119 106 107 80 71 99 102 88 100 79 112 102 69 119
121 86 117 84 83 100 76 131 105 122 59 118 67 68
96 115 96 120 75 111 86 131 86 150 109 107 115 89
->
106 107 80 71 99 102 88 100 79 112 102 69 119 119
86 117 84 83 100 76 131 105 122 59 118 67 68 121
115 96 120 75 111 86 131 86 150 109 107 115 89 96

110 91
109 109
73 97
82 57
61 92
97 106
93 117
50 105
81 71
->
91 110
109 109
97 73
57 82
92 61
106 97
117 93
105 50
71 81

104 101 89 95 63
130 102 86 119 99
111 104 95 79 122
113 99 102 76 109
128 105 71 148 102
142 101 74 147 86
129 112 63 139 119
99 108 92 90 53
110 106 84 126 112
133 101 81 100 105
133 101 77 148 90
->
101 89 95 63 104
102 86 119 99 130
104 95 79 122 111
99 102 76 109 113
105 71 148 102 128
101 74 147 86 142
112 63 139 119 129
108 92 90 53 99
106 84 126 112 110
101 81 100 105 133
101 77 148 90 133

78 83 72 91 115 107 114 68 102 82 67 129 68 82 88
94 105 103 127 91 112 98 108 125 100 106 97 81 98 102
97 131 112 125 104 87 82 109 87 99 111 102 124 137 126
76 116 116 130 50 116 54 99 125 113 145 57 74 74 94
->
83 72 91 115 107 114 68 102 82 67 129 68 82 88 78
105 103 127 91 112 98 108 125 100 106 97 81 98 102 94
131 112 125 104 87 82 109 87 99 111 102 124 137 126 97
116 116 130 50 116 54 99 125 113 145 57 74 74 94 76

115 107
124 79
107 107
104 43
92 87
93 142
127 81
77 113
69 108
95 86
88 116
->
107 115
79 124
107 107
43 104
87 92
142 93
81 127
113 77
108 69
86 95
116 88

127 82 84
88 115 99
97 108 84
102 70 112
72 96 47
114 88 50
88 77 91
->
82 84 127
115 99 88
108 84 97
70 112 102
96 47 72
88 50 114
77 91 88

139 75 91
125 108 87
70 109 113
121 118 45
141 131 87
79 58 50
129 92 130
157 77 84
104 87 95
155 67 103
85 93 85
61 78 46
->
75 91 139
108 87 125
109 113 70
118 45 121
131 87 141
58 50 79
92 130 129
77 84 157
87 95 104
67 103 155
93 85 85
78 46 61

99 95 115 66 88
131 100 116 159 68
->
95 115 66 88 99
100 116 159 68 131
---
91 92 117 104 141 116 112 107
102 83 82 48 106 135 88 68
83 72 130 93 82 113 91 109
->
107 112 116 141 104 117 92 91
68 88 135 106 48 82 83 102
109 91 113 82 93 130 72 83

95 99 118 117 122 109 121 85 95 91
151 120 74 95 103 132 73 93 60 98
105 34 138 53 92 77 118 94 107 123
->
91 95 85 121 109 122 117 118 99 95
98 60 93 73 132 103 95 74 120 151
123 107 94 118 77 92 53 138 34 105

128 165
70 89
->
165 128
89 70

88 109 89 112 122 114 99 113 111 99
74 80 92 113 135 101 124 113 118 65
102 101 110 118 115 109 119 125 112 79
42 85 54 103 152 105 97 90 117 90
->
99 111 113 99 114 122 112 89 109 88
65 118 113 124 101 135 113 92 80 74
79 112 125 119 109 115 118 110 101 102
90 117 90 97 105 152 103 54 85 42

86 108 125 78 132 123 91 85
114 101 98 80 115 84 100 90
127 105 101 64 135 74 107 79
117 98 90 70 110 70 92 87
149 104 89 97 122 66 140 94
105 108 115 131 112 128 134 108
94 109 120 106 122 127 112 97
92 91 81 87 75 78 71 101
99 95 89 68 98 75 73 89
60 98 113 90 93 127 64 98
81 103 115 89 111 119 85 94
129 98 84 110 94 74 124 105
->
85 91 123 132 78 125 108 86
90 100 84 115 80 98 101 114
79 107 74 135 64 101 105 127
87 92 70 110 70 90 98 117
94 140 66 122 97 89 104 149
108 134 128 112 131 115 108 105
97 112 127 122 106 120 109 94
101 71 78 75 87 81 91 92
89 73 75 98 68 89 95 99
98 64 127 93 90 113 98 60
94 85 119 111 89 115 103 81
105 124 74 94 110 84 98 129

141 139
75 105
167 93
->
139 141
105 75
93 167
